Below is a small trained network, with its code and all its weights. Each question gives an input and a target symbol and asks what happens when units are switched off, that is, made to give their printed mean instead of their output.

import numpy as np


def w(rows, s, z=0):
    codes = np.array(rows[::2]) - 128.0
    scale = np.full(codes.shape[1], s)
    scale[-1] = z or s
    return codes * scale


def f(y):
    return np.maximum(y, 0)


def softmax(a):
    e = np.exp(a - a.max(-1, keepdims=True))
    return e / e.sum(-1, keepdims=True)


def log_softmax(a):
    a = a - a.max(-1, keepdims=True)
    return a - np.log(np.exp(a).sum(-1, keepdims=True))


def net(x, mask):
    ids = ['αβγεζλφω'.index(c) for c in x.split()]
    T = len(ids)
    res = E[ids] + P[:T]
    u = 0
    for l in range(3):
        r = res
        for j in range(3):
            rows = slice(2 * j, 2 * j + 2)
            q, k, v = (r @ M[l][rows].T for M in (Q, K, V))
            z = softmax(np.where(np.tri(T) > 0, q @ k.T / 2**0.5, -1e9)) @ v
            o = O[l][rows]
            res = res + np.where(mask[u + j], z, o[:, -1]) @ o[:, :-1]
        u += 3
        y = f(res @ A[l][:, :-1].T + A[l][:, -1])
        res = res + np.where(mask[u : u + 4], y, B[l][:, -1]) @ B[l][:, :-1]
        u += 4
    return log_softmax(res[-1] @ U[:, :-1].T + U[:, -1])


Q, K, V, O, A, B = {}, {}, {}, {}, {}, {}
E = w([
[113,124,65,169,217,149],'α',
[163,133,114,104,64,56],'β',
[126,132,67,82,163,93],'γ',
[76,209,101,254,170,83],'ε',
[177,112,138,58,196,65],'ζ',
[163,161,170,253,91,159],'λ',
[204,19,150,154,81,153],'φ',
[71,172,207,53,16,239],'ω',
],0.014)
P = w([
[136,59,53,59,135,134],'0',
[157,110,60,69,150,105],'1',
[142,122,210,96,238,253],'2',
[145,84,37,150,76,127],'3',
[119,92,164,144,148,30],'4',
[141,121,253,88,168,237],'5',
[176,60,43,185,56,127],'6',
[168,82,201,205,115,7],'7',
[144,126,245,71,146,240],'8',
[117,101,22,141,84,151],'9',
],0.0071)
Q[0] = w([
[193,137,202,114,141,212],'0.h0',
[2,148,147,111,109,186],'0.h0',
[208,87,204,116,234,231],'0.h1',
[127,176,166,78,84,234],'0.h1',
[153,119,96,124,58,182],'0.h2',
[55,121,152,200,122,136],'0.h2',
],0.0058)
K[0] = w([
[112,7,89,42,227,240],'0.h0',
[42,88,165,121,115,190],'0.h0',
[165,90,166,77,2,92],'0.h1',
[140,92,146,52,150,196],'0.h1',
[132,213,152,166,111,165],'0.h2',
[178,137,129,101,137,138],'0.h2',
],0.007)
V[0] = w([
[184,116,123,114,195,136],'0.h0',
[255,140,79,92,155,132],'0.h0',
[126,113,77,110,137,136],'0.h1',
[247,74,108,86,136,89],'0.h1',
[167,99,73,118,102,138],'0.h2',
[144,107,130,77,160,118],'0.h2',
],0.008)
O[0] = w([
[94,59,137,143,155,197,195],'0.h0',
[21,69,170,155,164,107,249],'0.h0',
[14,126,85,165,162,167,173],'0.h1',
[3,92,190,111,118,72,254],'0.h1',
[53,157,140,94,140,123,189],'0.h2',
[155,92,100,56,184,118,198],'0.h2',
],0.0052,0.0046)
A[0] = w([
[180,118,151,44,176,157,249],'0.n0',
[152,215,27,201,214,94,58],'0.n1',
[137,110,52,100,143,2,159],'0.n2',
[94,166,168,191,231,181,193],'0.n3',
],0.0062,0.0017)
B[0] = w([
[182,171,134,176,165,138,213],'0.n0',
[241,112,83,1,148,159,171],'0.n1',
[162,111,68,183,182,19,253],'0.n2',
[130,219,182,96,133,108,204],'0.n3',
],0.0074,0.0051)
Q[1] = w([
[165,255,95,136,56,180],'1.h0',
[109,144,55,37,128,120],'1.h0',
[187,50,129,184,99,183],'1.h1',
[106,88,83,105,147,110],'1.h1',
[186,188,152,177,101,230],'1.h2',
[123,160,124,106,169,126],'1.h2',
],0.0071)
K[1] = w([
[87,254,117,24,135,155],'1.h0',
[153,166,103,62,166,23],'1.h0',
[52,151,94,180,119,187],'1.h1',
[163,96,212,136,104,144],'1.h1',
[54,120,70,111,157,149],'1.h2',
[151,57,131,152,95,159],'1.h2',
],0.0083)
V[1] = w([
[212,133,252,134,57,174],'1.h0',
[83,33,144,80,152,111],'1.h0',
[209,95,206,84,177,76],'1.h1',
[78,44,87,108,82,163],'1.h1',
[193,83,194,87,178,166],'1.h2',
[171,166,127,27,158,89],'1.h2',
],0.0046)
O[1] = w([
[135,60,185,198,92,57,2],'1.h0',
[237,121,140,97,126,139,237],'1.h0',
[179,154,248,153,224,3,210],'1.h1',
[139,123,63,43,70,116,125],'1.h1',
[206,107,232,92,174,142,156],'1.h2',
[175,97,149,77,99,60,176],'1.h2',
],0.0051,0.005)
A[1] = w([
[129,23,91,142,168,68,125],'1.n0',
[99,107,80,115,108,201,173],'1.n1',
[67,195,254,68,100,151,252],'1.n2',
[177,204,153,119,177,117,159],'1.n3',
],0.0062,0.0015)
B[1] = w([
[140,94,77,163,158,67,253],'1.n0',
[138,120,123,1,83,168,141],'1.n1',
[57,31,180,52,136,94,212],'1.n2',
[167,112,195,145,126,126,224],'1.n3',
],0.0087,0.0068)
Q[2] = w([
[117,177,219,94,201,132],'2.h0',
[66,128,170,117,78,146],'2.h0',
[71,155,134,106,108,254],'2.h1',
[151,132,61,196,118,98],'2.h1',
[96,117,213,120,234,7],'2.h2',
[45,141,143,123,145,182],'2.h2',
],0.0058)
K[2] = w([
[142,115,114,221,111,117],'2.h0',
[109,109,182,85,44,138],'2.h0',
[75,145,154,74,161,193],'2.h1',
[152,180,138,180,134,107],'2.h1',
[254,48,110,186,100,97],'2.h2',
[137,153,116,129,133,158],'2.h2',
],0.0079)
V[2] = w([
[52,94,253,143,41,172],'2.h0',
[186,28,84,135,136,143],'2.h0',
[74,91,172,46,104,141],'2.h1',
[114,114,159,110,255,172],'2.h1',
[109,100,16,181,167,154],'2.h2',
[159,254,86,121,182,90],'2.h2',
],0.0055)
O[2] = w([
[160,115,85,154,197,100,8],'2.h0',
[107,85,135,179,45,172,183],'2.h0',
[197,155,141,154,94,91,132],'2.h1',
[143,119,83,148,190,162,175],'2.h1',
[170,127,65,174,154,173,155],'2.h2',
[141,254,108,89,167,94,140],'2.h2',
],0.0082,0.012)
A[2] = w([
[133,12,206,166,159,205,2],'2.n0',
[239,174,196,161,155,156,188],'2.n1',
[175,51,53,148,2,34,139],'2.n2',
[220,180,96,136,114,209,55],'2.n3',
],0.0054,0.0028)
B[2] = w([
[126,115,41,115,31,84,244],'2.n0',
[172,95,41,146,4,12,199],'2.n1',
[71,195,158,63,155,124,253],'2.n2',
[162,3,237,150,134,172,142],'2.n3',
],0.006,0.0062)
U = w([
[140,122,127,110,155,219,186],'α',
[45,206,116,134,96,72,111],'β',
[122,132,28,127,123,139,145],'γ',
[255,147,81,133,83,109,113],'ε',
[160,102,103,173,211,83,154],'ζ',
[110,163,94,213,97,157,221],'λ',
[77,44,110,147,113,153,88],'φ',
[125,124,173,55,129,143,3],'ω',
],0.0073,0.0043)

Each question gives the input, a string of symbols that net reads in full, and the target symbol t.
The units are the heads (2 rows each of Q, K, V and O) and the neurons (one row each of A and B). Each row of codes is followed by its name. A weight is (code - 128) times the scale printed after its matrix; where a second scale follows, it is the last column's (O, A, B and U).
mask holds one flag per unit, layer by layer, with each layer's heads first. A switched-off unit (its flag False) gives its mean, the last column of its rows in O or B, instead of its output. The means were averaged over made-up inputs and are rounded, as every weight is.
A unit's drop is (log p(t) with every unit on - log p(t) with that unit switched off) / (log p(t) with every unit on - log p(t) with every unit switched off).
most important unit: the unit with the biggest drop
k most important neurons of layer l: the k neurons of layer l with the biggest drops, biggest first
which heads matter: for each layer, one digit per head in row order, 1 if its drop is at least 0.15 and else 0, layers parted by /
input γ ζ ζ, target ω: 2 most important neurons of layer 0 -> (0.n2 0.n3)
input ζ ζ γ γ λ γ γ φ ε, target φ: which heads matter -> 000 / 100 / 001
input λ λ ω ζ λ ζ β φ φ, target φ: most important unit -> 1.h0
input γ ε ζ ω γ ζ, target ε: which heads matter -> 010 / 000 / 010
input α ε ζ ζ β ε λ φ ζ, target φ: which heads matter -> 000 / 100 / 001
input ζ ε ε, target ω: which heads matter -> 000 / 000 / 100
input γ ζ α ζ ε γ, target ω: 3 most important neurons of layer 1 -> (1.n2 1.n3 1.n0)
input γ ζ ε, target ω: which heads matter -> 000 / 000 / 000
input ζ φ β β ζ γ λ λ γ, target ζ: 2 most important neurons of layer 0 -> (0.n1 0.n2)
input γ γ φ ε ζ λ, target ζ: which heads matter -> 000 / 100 / 100
input α ε γ γ λ ζ, target ζ: which heads matter -> 000 / 100 / 101
input ω ζ φ, target ε: 3 most important neurons of layer 2 -> (2.n0 2.n1 2.n2)
input γ ω β γ λ ζ φ γ, target φ: which heads matter -> 000 / 100 / 111
input γ γ φ ω, target ω: most important unit -> 2.h1
input ζ ω γ ζ ζ φ ω γ ζ α, target α: 2 most important neurons of layer 1 -> (1.n0 1.n2)
input γ ω γ λ ζ ζ ω γ ζ, target ε: 2 most important neurons of layer 2 -> (2.n1 2.n2)
input ζ β γ β ζ λ ζ φ β, target φ: which heads matter -> 000 / 100 / 001
input γ λ φ γ φ γ ω γ λ α, target α: which heads matter -> 000 / 000 / 000
input ζ λ γ, target ζ: 2 most important neurons of layer 0 -> (0.n3 0.n1)
input γ ζ ω γ ω γ, target ε: which heads matter -> 000 / 000 / 010
input α γ γ, target α: most important neuron of layer 2 -> (2.n0)
input ζ ζ α ε α ζ φ ζ λ, target φ: 2 most important neurons of layer 0 -> (0.n3 0.n1)
input ε γ γ γ φ γ φ γ ω, target ε: 2 most important neurons of layer 2 -> (2.n1 2.n0)
input φ ε α, target φ: 2 most important neurons of layer 2 -> (2.n0 2.n2)
input ε γ ζ φ γ ω β, target β: 2 most important neurons of layer 1 -> (1.n2 1.n3)
input ζ β λ ε ζ β λ γ α, target ζ: 3 most important neurons of layer 0 -> (0.n3 0.n1 0.n2)
